After every row comes one of two labels: whether the row has a hidden trait. Each part has its own trait and labels.
-0.12; 3.14; -1.31; -2.94; -0.72; -0.65; 0.17; 1.46; -0.76; -1.60; -0.45; 0.96; -0.46; -0.07; 0.28; -0.37; 0.39; -1.31; -1.33; -8.13; 2.15; 0.11; 0.28; 3.16; 0.12; -2.01; 0.58; -0.58; 0.96; 0.43; 1.19; 1.99; -1.73; 1.19; 0.03; -1.96; -1.75; -1.11; 0.78; 6.72; 1.08; 0.13; 0.05; -0.55; -0.39; 1.20; -0.92; -9.99; -0.20; -0.05; 0.88; 0.15; -2.10; -0.89; -0.06; -2.56; 9.10; 0.50; 0.27; 3.15; -2.54; 1.29; -0.68; 2.36; 5.91; 2.47; 2.99; -4.31; 2.92; 0.46; 0.94; -0.15; 2.59; 0.78; 0.03; 2.58; 0.92; -2.66; -0.40; 1.53; -0.41; -0.41; -1.17; 1.03; -2.24; 0.57; 1.69; -0.17; 0.39; 2.73; 0.49; -1.36; -0.97; 1.69; 6.44; -0.04; 1.29; -0.70; -0.74; -1.17; 0.15; 0.54; 0.28; 3.70; -1.01; -1.13; 3.53; -2.69; 3.79; 3.75; 1.09; -2.46; -1.08; 1.40; -1.41; 0.11; 0.78; -0.33; -0.62; -0.29; 2.72; -1.70; 0.46; -1.93; -1.06; -2.09; -2.03; -4.11; -1.25; 1.12; 2.83; -0.72; 3.08; -0.11; 1.72; -0.64; -3.14; 0.29; 4.26; 0.45; -2.07; 2.76; -0.73; -0.86	Fodit
1.04; -1.23; -1.34; -1.25; -1.09; 4.44; -4.35; -2.75; -2.75; -0.58; 2.72; 2.61; -0.05; -0.61; 0.96; -4.21; -1.45; -0.08; -2.78; 0.47; -1.76; 1.64; 0.32; 1.19; 3.63; 0.31; 0.01; 0.30; 5.07; -1.80; 0.19; -0.33; -1.66; -0.42; 0.78; 0.87; -1.86; -0.74; -1.97; -0.82; -0.07; 3.90; -3.32; -1.32; 0.72; -0.52; -1.66; -1.78; -3.41; 0.31; 0.32; 1.77; 2.28; -0.44; -2.37; 4.54; -1.01; 1.53; -0.48; -1.03; -0.13; 1.17; 1.62; 0.77; -0.03; 2.97; 0.56; 1.75; 2.68; -1.04; -1.24; 1.22; 2.04; -0.67; -0.43; 3.28; -0.34; -3.27; 1.04; -0.34; 1.42; 1.24; -1.40; 0.99; -0.52; -1.50; 0.96; -0.36; -7.31; 0.59; 0.02; -0.48; 0.59; 2.26; 1.01; -0.75; -0.18; 0.21; 0.75; 2.45; -0.33; 3.99; 2.66; -1.05; 2.24; 2.21; -1.11; 2.53; -2.54; 4.42; -0.72; -0.73; -1.28; 0.15; -0.28; 0.70; -3.57; -0.77; -0.42; -1.00; -0.88; -0.33; -1.77; -1.53; -2.61; 2.37; -0.90; 1.58; 0.00; 3.43; -3.57; 1.14; -1.44; -1.24; -3.40; -0.55; 1.23; -1.33; 2.95; 0.14; 6.52; 1.61; -0.67; 3.16	Fodit
-1.99; 0.92; 0.57; 1.28; 0.29; -0.69; 1.66; 2.96; -1.75; 1.23; -1.47; -1.92; -1.49; -0.67; 0.30; 1.99; 2.62; 0.52; 2.51; -0.03; 0.95; -1.79; -0.21; -1.27; -0.81; -1.36; 1.62; 0.14; -1.26; 2.86; -0.92; -1.65; 1.66; -0.27; -1.83; 0.16; 1.67; 0.00; 0.22; -1.07; 1.24; -3.60; -1.43; 1.37; -0.92; 1.76; -0.64; 7.79; 2.69; -0.27; 0.39; 1.49; -0.79; 0.05; 1.62; -4.80; 3.11; 1.24; 0.32; 1.11; 0.17; -0.25; -2.42; -0.94; -4.01; -3.16; -1.34; -2.74; -1.18; 0.67; 1.35; -1.19; 1.70; -0.65; 0.77; -3.80; -0.33; 2.57; 0.57; 0.20; -0.46; -0.10; 0.15; -0.21; 0.37; 1.22; -0.60; -0.74; 6.31; 0.56; 0.07; 0.74; -1.14; -2.11; -2.49; 1.42; 3.69; -0.31; -0.29; -1.16; 0.11; -3.56; -0.96; 0.54; -1.51; -2.09; 1.70; -1.37; 3.58; -2.52; 1.01; 1.21; 0.10; -1.07; 0.52; -0.57; 4.18; 0.60; 0.33; 1.05; 1.85; -0.64; 1.26; 2.77; 2.76; -1.31; 0.42; -1.75; -1.06; 0.00; 3.86; -1.07; 6.26; 2.37; 0.51; 1.33; 0.27; 0.39; -0.86; -0.33; -3.51; 0.21; 0.62; -3.00	fis
0.45; -4.34; -1.21; 1.60; 0.16; -3.47; -0.56; 1.15; 4.39; 2.12; -1.20; -1.58; 0.96; 1.12; 0.47; 0.48; -2.52; 0.15; -0.83; 0.27; -0.78; -0.12; -0.41; -3.22; -0.82; 1.36; -0.96; 0.72; -3.17; 2.59; -0.31; -1.93; -0.05; -0.37; 0.29; 1.62; 1.23; -1.75; 0.89; -4.56; -3.32; 0.54; 2.39; 1.43; 0.46; -1.34; 1.14; 8.94; 1.81; -1.02; 0.51; 0.66; 2.06; 0.37; -1.28; 1.43; -8.86; -1.05; -0.39; -1.66; 3.16; -0.89; 0.21; -0.38; -6.73; -2.34; -1.46; 3.54; -4.46; -0.29; -4.19; 0.29; -1.42; -0.54; -1.17; -2.09; -0.78; 3.15; 1.45; -0.85; -0.17; 1.78; 1.57; -0.10; 1.61; -0.86; -1.21; -0.97; 0.96; 0.99; -1.19; 2.44; 0.33; -0.52; -4.21; -0.52; 1.70; 0.80; 0.06; 2.36; -0.05; 0.51; -0.83; -1.50; 0.63; 1.87; -2.90; 3.32; -2.52; -5.07; 0.28; 1.44; 0.19; -1.84; 0.70; -0.53; 1.65; 1.81; 0.48; -1.52; -0.89; 3.25; -2.10; 3.41; -2.41; 2.09; 1.86; 2.60; -0.01; 0.09; -4.70; 1.45; 0.54; 1.54; -2.43; 0.85; 4.50; -0.45; -2.04; -0.29; 0.06; -2.34; 1.06; 1.70	fis
-0.96; -1.98; 1.33; 2.26; 1.55; -8.52; -0.75; -1.72; 3.76; 3.02; -0.72; -2.05; 1.18; 0.66; 0.54; 0.18; -1.43; 1.30; 2.71; 5.08; -0.99; 1.05; -0.09; -2.64; -0.65; 0.61; -1.00; 0.66; 0.01; -1.65; -1.40; -2.85; 0.84; -1.29; 0.78; 1.34; 1.56; 1.97; -1.70; -2.65; -1.94; -0.83; -0.22; -0.22; 0.01; 0.15; 2.88; 8.81; -0.08; 0.35; -1.85; -2.31; 0.93; -0.05; -0.39; 1.33; -9.99; 0.56; -0.89; -2.63; 1.55; -1.49; 1.01; -2.87; -2.39; -1.34; -1.95; 1.47; -3.64; -0.34; -3.25; -0.16; -2.47; -0.15; -0.75; -0.26; -0.65; 2.34; 0.07; -1.65; 0.54; 1.60; 0.96; -1.59; 1.58; -0.61; -2.33; -0.76; 4.93; 2.94; -1.63; 1.79; -0.41; 0.12; -5.73; -0.15; 0.36; 0.89; 0.79; 3.02; 0.50; 2.29; 0.13; -1.75; 1.70; 1.20; -3.47; 3.48; -0.44; -5.01; -0.06; 0.98; -2.06; -0.79; 0.51; -0.68; -2.09; -0.11; 0.38; -0.49; -0.23; 1.87; 0.18; -1.46; -4.43; 1.01; 1.94; 2.97; 0.03; -2.53; -2.50; 0.25; -0.98; -0.55; -2.55; -0.73; 1.41; 0.70; -6.38; -0.55; 2.96; -2.77; 1.07; 2.39	fis
1.50; -0.27; -1.67; -0.77; -0.57; 1.74; -3.19; -0.68; 0.69; -0.22; 3.37; 2.55; 1.12; 0.53; 0.11; -2.97; 0.29; 0.31; -3.00; 1.22; -1.40; 0.59; 0.59; 1.55; 2.50; 0.70; -0.73; 0.51; 3.53; -2.09; 0.39; 0.90; -1.92; 0.13; 1.34; 0.26; -1.57; -0.94; -0.31; -1.16; -1.31; 4.76; -1.60; -1.21; 0.38; 0.97; -0.41; -3.78; -3.13; 0.01; -0.11; 0.58; 3.08; -0.06; -1.24; 3.34; -2.43; 1.47; 0.15; -1.40; -1.87; 1.20; 0.26; 1.08; -2.31; 1.17; 0.91; 2.84; 1.56; -0.64; 2.49; 0.99; -0.83; 0.28; -0.76; 1.51; 1.40; -3.09; -0.12; -1.38; -0.44; 0.65; -0.40; -0.23; 1.07; -1.88; 1.44; -1.90; -3.36; 1.07; 0.08; 0.54; 0.88; 2.27; -2.57; -0.62; 0.69; -1.73; 1.26; 0.96; 0.70; 3.59; 3.09; -0.50; 1.58; 0.62; -0.43; 1.33; -2.92; 1.15; -0.99; 0.05; 0.07; 0.95; -2.50; 0.72; -3.81; -1.01; 0.00; -1.24; -0.34; 1.10; -0.74; -2.33; -0.87; 3.74; 0.87; 1.60; 0.48; 0.47; -0.90; -2.94; -4.23; -2.02; 1.09; -0.85; 0.09; -1.07; -0.27; 0.72; 5.68; -0.67; -1.74; 2.49	Fodit
1.12; -0.61; -0.53; -2.06; 0.00; 0.10; -5.91; -4.41; -6.12; -1.03; 2.82; -1.55; 0.85; 0.47; -0.86; -2.77; -2.03; 1.19; -0.61; 2.78; 0.34; 2.39; 0.57; 1.34; 1.86; -0.58; -0.03; -0.29; 6.93; -1.74; -1.86; 0.93; -2.29; -1.73; 1.00; 0.13; -2.14; 1.31; -2.32; 4.01; -1.46; 2.59; -5.16; -0.21; -0.46; -0.30; 3.14; 1.70; -5.24; 1.56; -1.54; -0.16; 2.50; -3.86; -2.02; 9.99; -4.26; 3.36; -1.03; -0.81; 0.94; 1.61; 1.46; -0.18; -4.38; 2.05; -0.05; 1.85; -0.59; -1.11; -1.32; -0.37; -0.85; 0.36; -0.70; 1.82; 0.89; 3.41; -0.08; 2.15; -0.13; 1.54; -1.03; -0.62; 1.63; -2.69; -0.63; -0.48; -6.63; 2.64; 2.36; 0.14; 1.36; 3.59; 3.10; -2.60; 5.12; -0.38; 0.25; 2.83; -0.35; 2.48; 3.71; -0.66; 2.58; -1.03; -3.86; 2.64; -0.94; 0.03; -1.27; 0.14; -0.27; 0.84; -0.93; -0.19; -2.34; -1.93; 0.18; -0.56; 0.45; -1.48; 0.69; -3.26; -1.94; 3.54; 0.69; 0.95; 2.21; 2.30; -2.15; -0.27; 0.95; -1.38; -0.66; -1.24; 0.98; -1.53; 4.29; -0.54; 8.53; 1.83; -1.28; 3.75	Fodit
2.54; -0.85; -1.99; -1.08; -0.81; -0.52; -2.37; -2.22; 0.89; -0.47; 1.35; 1.31; 1.73; 0.22; -1.04; -3.33; -0.62; -0.46; -1.90; -2.32; -0.67; 1.52; 0.03; 1.04; 2.83; 2.09; -0.75; 0.61; 2.55; -0.98; -0.37; 0.30; -2.19; 1.20; 0.62; 0.37; -1.28; -0.76; -1.62; -3.24; -0.63; 0.44; 1.78; -1.71; 0.20; 2.72; -0.05; -9.19; -2.05; -0.07; 0.80; 1.05; 1.88; -0.20; -1.38; 3.67; -0.81; 0.11; -0.29; -0.66; 0.89; 1.62; 0.85; 2.77; 0.30; 1.94; 0.67; 3.14; -0.21; -1.06; -2.74; 1.95; -1.20; 0.43; -0.46; 2.81; 0.68; -2.33; 1.44; -0.73; -0.04; 0.61; -0.75; 0.82; -0.52; -0.43; 0.72; 1.13; -3.47; -0.72; 0.38; 1.13; 1.02; 2.16; -0.36; 0.15; -0.66; -0.51; 0.16; 3.55; 0.78; 3.95; 1.38; -1.45; 2.04; 3.36; 0.83; 3.33; -0.36; 6.23; -0.28; -0.54; -1.97; 0.59; -0.75; 1.08; -4.27; -0.82; -0.71; -1.17; 0.92; 0.75; -0.88; -1.46; -3.71; 0.78; 0.96; 2.33; -0.04; 0.11; -4.52; 0.16; -5.11; -2.03; -3.12; -0.85; 0.68; -1.22; 3.12; 0.76; 2.64; 0.40; -1.97; 0.48	Fodit
-1.76; -0.12; 0.59; 1.37; 0.44; -0.92; 0.56; 0.22; 3.72; 0.29; -2.80; -0.41; -1.12; -0.21; 0.53; 3.23; 0.99; 0.01; 0.94; -2.10; 1.11; -1.08; -0.04; -2.34; -5.84; -1.44; -0.49; -0.67; -4.56; 1.41; -0.66; -0.56; 0.70; 0.92; 0.24; 0.46; 1.02; -1.32; 2.80; -2.87; 1.03; -1.59; 1.76; 0.69; 0.13; -0.97; -0.70; 3.02; 3.30; 0.26; -1.17; 0.72; -4.61; 1.23; 2.98; -5.36; -3.81; -1.74; 0.07; 1.94; -0.03; -0.44; -1.69; -2.19; 6.47; -2.81; 0.31; -4.64; -2.21; 0.53; 2.32; -1.90; -1.34; 0.84; 0.71; -0.04; -1.02; 0.27; 0.00; -0.75; 0.32; -1.81; 0.76; -2.14; 1.30; 0.94; -0.95; 0.72; 7.57; -0.43; -2.07; -0.26; -1.99; -4.66; -1.16; 0.83; -4.29; -0.15; 0.21; -4.27; -1.13; -0.78; -2.52; 0.41; -0.82; -3.07; 1.22; -2.28; 1.81; -2.02; 0.93; -0.16; -0.10; -0.87; 0.10; -0.16; -0.76; 1.18; 0.37; 1.63; 2.53; -0.61; 1.22; 1.61; 1.20; -2.35; -1.04; 0.65; -1.11; -2.47; 4.92; 0.57; 1.81; 2.73; 0.46; 1.59; -1.72; 1.16; -3.43; -0.07; -4.92; 0.16; -0.02; -3.72	fis
-0.35; -3.34; 0.51; 2.42; 2.18; -2.87; -1.20; 0.15; 0.20; 1.30; -0.25; -3.07; 1.10; 0.74; -0.69; -0.69; -1.43; 0.80; 0.47; 5.00; -0.35; 0.98; -0.56; -2.48; -0.82; 1.63; -1.24; -0.04; -3.96; 0.98; -1.35; -1.79; -0.44; -1.53; 1.39; 2.15; 0.40; 0.16; -1.30; -1.19; -1.87; 3.17; -0.01; 0.82; -0.21; -2.22; 0.68; 9.99; 1.67; -0.77; 0.97; -2.91; 1.82; -1.54; -1.60; 3.90; -9.99; -0.71; -0.43; -2.22; 1.87; -0.97; -0.33; -2.02; -9.68; -1.39; -1.86; 4.50; -1.51; -0.66; -5.23; 0.10; -5.84; -0.93; -0.14; -1.42; -0.71; 1.06; 0.79; -0.67; -0.90; 1.54; 0.55; -0.39; 0.22; 0.79; -1.41; -1.09; -1.62; -0.71; -1.04; 1.47; -0.06; -1.21; -3.68; 0.28; 1.32; -0.42; 0.05; 1.62; 0.56; -0.10; -0.08; -4.53; 1.54; 0.48; -1.38; 2.39; -4.04; -2.03; -1.40; 0.42; -0.15; -1.49; 3.31; -0.44; 2.51; -0.47; 0.32; 0.38; -0.51; 3.13; -1.41; 5.11; -1.40; 4.75; 0.21; 0.44; -0.25; -0.29; -2.67; -1.31; 1.15; 0.25; -2.10; -0.14; 4.20; -0.86; -2.65; -0.05; 3.29; -1.52; 2.26; 3.11	fis
